Here is a tiny trained network, its code and every weight. The questions are about switching its units off for an input and a class, where a switched-off unit gives its printed mean instead of its output.

import numpy as np


def w(rows, s, z=0):
    codes = np.array(rows[::2]) - 128.0
    scale = np.full(codes.shape[1], s)
    scale[-1] = z or s
    return codes * scale


def f(y):
    return y / 2 * (1 + np.tanh(0.7978845608 * (y + 0.044715 * y**3)))


def log_softmax(a):
    a = a - a.max(-1, keepdims=True)
    return a - np.log(np.exp(a).sum(-1, keepdims=True))


def net(x, mask):
    res = np.array(x, float).reshape(1, 7) / 4 @ E
    y = f(res @ A[0][:, :-1].T + A[0][:, -1])
    res = res + np.where(mask, y, B[0][:, -1]) @ B[0][:, :-1]
    return log_softmax(res[-1] @ U[:, :-1].T + U[:, -1])


A, B = {}, {}
E = w([
[181,109,100,120,134,50,165,80],'x0',
[148,118,173,127,248,98,197,132],'x1',
[96,68,182,182,150,66,88,142],'x2',
[203,141,152,169,124,209,141,34],'x3',
[149,134,64,157,144,131,114,94],'x4',
[139,165,185,127,164,132,70,128],'x5',
[24,93,135,134,120,160,130,131],'x6',
],0.011)
A[0] = w([
[78,79,98,139,184,143,144,134,157],'neuron 0',
[119,116,121,137,78,109,164,126,79],'neuron 1',
[120,114,249,85,124,49,131,215,196],'neuron 2',
[79,129,131,169,117,192,165,93,231],'neuron 3',
[126,186,170,141,90,206,127,164,207],'neuron 4',
[65,79,88,52,120,167,173,254,254],'neuron 5',
[207,119,120,192,123,75,69,65,125],'neuron 6',
[130,142,103,100,150,171,153,180,102],'neuron 7',
[192,192,121,130,130,88,105,138,186],'neuron 8',
[158,229,56,112,65,141,153,115,235],'neuron 9',
[189,137,218,230,153,123,80,221,191],'neuron 10',
],0.009,0.0028)
B[0] = w([
[195,10,199,173,77,153,170,147,176],'neuron 0',
[122,97,128,132,160,134,180,107,139],'neuron 1',
[60,204,136,25,202,11,158,82,255],'neuron 2',
[203,197,200,89,99,110,121,125,201],'neuron 3',
[87,133,204,174,172,201,20,111,213],'neuron 4',
[170,25,158,144,124,66,72,55,252],'neuron 5',
[139,110,56,169,2,155,92,76,217],'neuron 6',
[173,139,164,198,57,89,114,147,155],'neuron 7',
[247,157,117,172,61,130,108,148,197],'neuron 8',
[124,151,207,118,146,55,71,134,244],'neuron 9',
[69,57,141,143,141,42,142,111,221],'neuron 10',
],0.007,0.0096)
U = w([
[182,193,80,77,121,57,136,147,118],'0',
[82,186,27,88,86,196,189,227,5],'1',
[2,99,166,79,126,109,118,98,183],'2',
[187,44,93,156,39,132,162,92,202],'3',
[205,249,132,126,90,192,13,126,114],'4',
],0.0081,0.0031)

Each question gives the input, the list of numbers given to net, and the class t.
The units are the neurons (one row each of A and B). Each row of codes is followed by its name. A weight is (code - 128) times the scale printed after its matrix; where a second scale follows, it is the last column's (A, B and U).
mask holds one flag per neuron, in row order. A switched-off neuron (its flag False) gives its mean, the last column of its row in B, instead of its output. The means were averaged over made-up inputs and are rounded, as every weight is.
A unit's drop is (log p(t) with every unit on - log p(t) with that unit switched off) / (log p(t) with every unit on - log p(t) with every unit switched off).
The circuit of an input: a set's keep is (log p(t) with only the set's units on - log p(t) with every unit switched off) / (log p(t) with every unit on - log p(t) with every unit switched off). Starting from all 11 units, units are removed one at a time, each time the one whose removal leaves the highest keep (on an exact tie, the one counted first), for as long as the keep stays at least 0.8.
circuit, biggest first: the units of the circuit, biggest drop first
most important unit: the unit with the biggest drop
top k neurons: the k neurons with the biggest drops, biggest first
drop when u is switched off: that unit's drop, to one decimal
input [-2,7,-7,6,-7,-5,5], class 4: circuit, biggest first -> [neuron 3; neuron 10]
input [-3,2,-8,-4,-1,1,0], class 4: most important unit -> neuron 10
input [2,8,-5,-2,-1,-1,4], class 3: circuit, biggest first -> [neuron 0; neuron 9]
input [4,2,2,6,4,6,-4], class 3: top 3 neurons -> [neuron 6; neuron 10; neuron 4]
input [4,0,-5,1,-3,1,2], class 4: top 4 neurons -> [neuron 2; neuron 10; neuron 5; neuron 0]
input [-7,-8,2,-3,8,5,8], class 4: top 3 neurons -> [neuron 2; neuron 3; neuron 10]
input [8,-1,-6,7,5,-2,-1], class 4: circuit, biggest first -> [neuron 9; neuron 10]
input [8,-2,-1,-8,5,-7,-2], class 3: top 2 neurons -> [neuron 2; neuron 5]
input [2,4,4,2,2,8,-3], class 3: top 2 neurons -> [neuron 6; neuron 10]
input [4,6,7,-2,8,-1,7], class 3: top 3 neurons -> [neuron 0; neuron 9; neuron 4]
input [-2,-2,6,0,8,5,0], class 3: circuit, biggest first -> [neuron 2; neuron 6; neuron 10]
input [1,0,1,3,-8,-6,-5], class 0: circuit, biggest first -> [neuron 5; neuron 0]
input [-2,7,-5,-3,-3,-7,1], class 3: circuit, biggest first -> [neuron 5; neuron 0]
input [4,-1,0,-5,5,1,5], class 3: circuit, biggest first -> [neuron 2]
input [5,-4,7,6,5,4,-7], class 3: top 2 neurons -> [neuron 6; neuron 10]
input [-1,6,-1,5,-1,-5,6], class 3: top 2 neurons -> [neuron 2; neuron 0]
input [2,-4,-6,3,-3,-5,-1], class 4: drop when neuron 7 is switched off -> 0.0
input [-5,6,5,6,8,2,-5], class 3: drop when neuron 10 is switched off -> 0.3
input [-6,8,2,7,3,8,-2], class 2: drop when neuron 6 is switched off -> -0.1
input [7,0,-6,0,1,3,-4], class 4: top neuron -> [neuron 2]
